Below are the code and all the weights of a small trained network. Each question names an input and a target symbol and asks about switching units off, where a switched-off unit gives its printed mean instead of its output.

import numpy as np


def w(rows, s, z=0):
    codes = np.array(rows[::2]) - 128.0
    scale = np.full(codes.shape[1], s)
    scale[-1] = z or s
    return codes * scale


def norm(h):
    return h / np.sqrt((h * h).mean(-1, keepdims=True) + 1e-5)


def f(y):
    return np.maximum(y, 0)


def softmax(a):
    e = np.exp(a - a.max(-1, keepdims=True))
    return e / e.sum(-1, keepdims=True)


def log_softmax(a):
    a = a - a.max(-1, keepdims=True)
    return a - np.log(np.exp(a).sum(-1, keepdims=True))


def net(x, mask):
    ids = ['αγδεζηπσφω'.index(c) for c in x.split()]
    T = len(ids)
    res = E[ids] + P[:T]
    r = norm(res)
    for j in range(2):
        rows = slice(3 * j, 3 * j + 3)
        q, k, v = (r @ M[0][rows].T for M in (Q, K, V))
        z = softmax(np.where(np.tri(T) > 0, q @ k.T / 3**0.5, -1e9)) @ v
        o = O[0][rows]
        res = res + np.where(mask[j], z, o[:, -1]) @ o[:, :-1]
    y = f(norm(res) @ A[0][:, :-1].T + A[0][:, -1])
    res = res + np.where(mask[2:26], y, B[0][:, -1]) @ B[0][:, :-1]
    return log_softmax(norm(res)[-1] @ U[:, :-1].T + U[:, -1])


Q, K, V, O, A, B = {}, {}, {}, {}, {}, {}
E = w([
[82,197,185,131,105],'α',
[72,192,191,134,98],'γ',
[112,100,98,175,162],'δ',
[70,84,103,252,172],'ε',
[126,147,158,104,211],'ζ',
[149,78,93,131,104],'η',
[140,216,114,128,94],'π',
[104,99,100,215,192],'σ',
[112,206,155,122,105],'φ',
[107,92,99,200,166],'ω',
],0.018)
P = w([
[123,150,2,160,178],'0',
[106,166,78,185,184],'1',
[130,152,106,171,158],'2',
[143,146,123,155,136],'3',
[148,136,129,143,118],'4',
[147,130,135,136,103],'5',
[150,120,140,134,85],'6',
[160,115,144,125,75],'7',
[155,105,151,115,67],'8',
[154,98,153,110,53],'9',
[157,93,161,115,41],'10',
[162,82,166,106,33],'11',
],0.0071)
Q[0] = w([
[186,50,98,87,135],'h1',
[44,156,175,36,155],'h1',
[137,182,95,118,34],'h1',
[253,197,166,163,114],'h2',
[125,155,135,24,31],'h2',
[118,126,115,223,97],'h2',
],0.0072)
K[0] = w([
[55,163,154,185,170],'h1',
[97,39,66,123,213],'h1',
[94,31,128,167,128],'h1',
[71,89,138,3,99],'h2',
[233,85,173,68,12],'h2',
[123,125,85,145,56],'h2',
],0.0072)
V[0] = w([
[127,147,124,49,175],'h1',
[82,139,111,24,75],'h1',
[46,209,150,1,220],'h1',
[14,170,212,119,189],'h2',
[58,25,57,115,175],'h2',
[210,52,192,55,226],'h2',
],0.0061)
O[0] = w([
[149,124,114,75,148,162],'h1',
[50,67,138,60,146,18],'h1',
[149,99,198,84,71,252],'h1',
[94,128,3,210,26,236],'h2',
[24,33,177,100,50,88],'h2',
[41,152,92,20,46,93],'h2',
],0.0051,0.0031)
A[0] = w([
[123,161,90,138,98,75],'n1',
[91,139,61,160,129,133],'n2',
[139,128,122,107,104,84],'n3',
[111,152,127,135,154,125],'n4',
[126,164,135,124,181,150],'n5',
[112,160,140,183,198,148],'n6',
[165,118,160,152,106,118],'n7',
[145,112,82,208,70,95],'n8',
[130,116,123,82,61,48],'n9',
[130,83,58,171,124,3],'n10',
[115,8,108,185,180,235],'n11',
[94,75,57,158,177,119],'n12',
[126,107,13,126,82,22],'n13',
[104,45,180,142,139,92],'n14',
[150,110,142,201,150,101],'n15',
[131,85,93,154,186,146],'n16',
[144,144,104,89,94,151],'n17',
[102,75,118,100,74,108],'n18',
[129,113,133,119,194,103],'n19',
[147,147,148,148,70,95],'n20',
[149,139,82,121,115,98],'n21',
[98,77,181,185,115,221],'n22',
[172,132,102,139,166,115],'n23',
[114,111,147,94,112,110],'n24',
],0.016,0.0042)
B[0] = w([
[112,168,215,88,151,162],'n1',
[170,70,186,114,64,176],'n2',
[63,99,121,113,106,139],'n3',
[169,120,138,146,131,172],'n4',
[155,146,90,148,127,218],'n5',
[132,86,148,52,125,239],'n6',
[152,181,62,114,146,164],'n7',
[52,74,79,145,54,221],'n8',
[113,63,127,85,108,153],'n9',
[40,94,139,112,155,178],'n10',
[101,173,112,84,169,255],'n11',
[69,128,74,133,179,197],'n12',
[6,60,178,229,125,150],'n13',
[173,203,69,69,140,174],'n14',
[101,52,58,140,91,200],'n15',
[57,51,163,254,176,186],'n16',
[123,99,174,159,151,178],'n17',
[180,181,130,157,173,155],'n18',
[56,148,91,178,71,164],'n19',
[107,163,101,140,174,179],'n20',
[75,164,167,112,174,149],'n21',
[230,214,116,95,167,207],'n22',
[93,117,133,117,131,173],'n23',
[201,111,112,139,139,152],'n24',
],0.0083,0.0088)
U = w([
[160,110,131,132,91,89],'α',
[162,109,129,135,82,110],'γ',
[158,131,133,125,114,62],'δ',
[101,85,110,176,172,253],'ε',
[101,175,204,106,118,161],'ζ',
[174,101,206,51,181,223],'η',
[248,131,96,187,207,101],'π',
[158,118,135,129,119,49],'σ',
[145,148,48,30,122,61],'φ',
[164,123,134,127,109,75],'ω',
],0.012,0.0038)

Each question gives the input, a string of symbols that net reads in full, and the target symbol t.
The units are the heads (3 rows each of Q, K, V and O) and the neurons (one row each of A and B). Each row of codes is followed by its name. A weight is (code - 128) times the scale printed after its matrix; where a second scale follows, it is the last column's (O, A, B and U).
mask holds one flag per unit, heads first, then neurons. A switched-off unit (its flag False) gives its mean, the last column of its rows in O or B, instead of its output. The means were averaged over made-up inputs and are rounded, as every weight is.
A unit's drop is (log p(t) with every unit on - log p(t) with that unit switched off) / (log p(t) with every unit on - log p(t) with every unit switched off).
The circuit of an input: a set's keep is (log p(t) with only the set's units on - log p(t) with every unit switched off) / (log p(t) with every unit on - log p(t) with every unit switched off). Starting from the 12 units with the biggest drops (on a tie, the unit counted first), units are removed one at a time, each time the one whose removal leaves the highest keep (on an exact tie, the one counted first), for as long as the keep stays at least 0.8.
circuit, biggest first: the units of the circuit, biggest drop first
most important unit: the unit with the biggest drop
top k neurons: the k neurons with the biggest drops, biggest first
heads that matter: for each layer, one digit per head in row order, 1 if its drop is at least 0.15 and else 0, layers parted by /
drop when u is switched off: that unit's drop, to one decimal
input γ η η η, target π: circuit, biggest first	(h2, n22)
input ω γ ζ ζ ζ ζ σ ω, target φ: circuit, biggest first	(n22, n11)
input η π γ, target η: most important unit	n6
input η η ζ η, target π: circuit, biggest first	(n18, n6)
input ζ α φ δ ω φ ζ η ζ, target π: heads that matter	11
input ζ π ζ ζ π η ζ, target η: heads that matter	11
input δ φ ζ π ζ γ φ ε η φ γ δ, target φ: heads that matter	11
input ζ ε π, target ζ: heads that matter	00
input ζ δ σ ω ζ ζ η ζ ζ φ σ, target φ: heads that matter	01
input π φ π, target π: heads that matter	01
input η π φ, target η: circuit, biggest first	(n6, h2)
input ζ σ φ ω ζ, target φ: heads that matter	11
input δ φ π δ ζ ζ φ π π α, target π: circuit, biggest first	(h2, n8)
input φ π δ ζ ζ ζ γ π, target ζ: circuit, biggest first	(n1)
input ω ζ η ε δ η ζ ζ δ φ ε, target φ: top 3 neurons	(n14, n22, n11)
input π ζ ζ ζ ζ, target η: top 3 neurons	(n8, n15, n17)
input ω η φ ζ φ ζ ω, target φ: top 3 neurons	(n14, n22, n11)
input ζ φ ε π η δ ζ α π ζ, target π: top 4 neurons	(n8, n6, n11, n24)
input π δ π π α, target π: drop when h2 is switched off	0.5
input π ζ ζ φ φ π φ φ, target π: drop when h2 is switched off	1.0
input η σ φ ζ φ π ζ ζ ζ ζ φ σ, target φ: drop when n22 is switched off	0.3
input φ ζ π π δ φ, target π: top neuron	(n11)
input σ π ω φ ζ δ φ π σ γ ζ, target φ: top 2 neurons	(n16, n19)
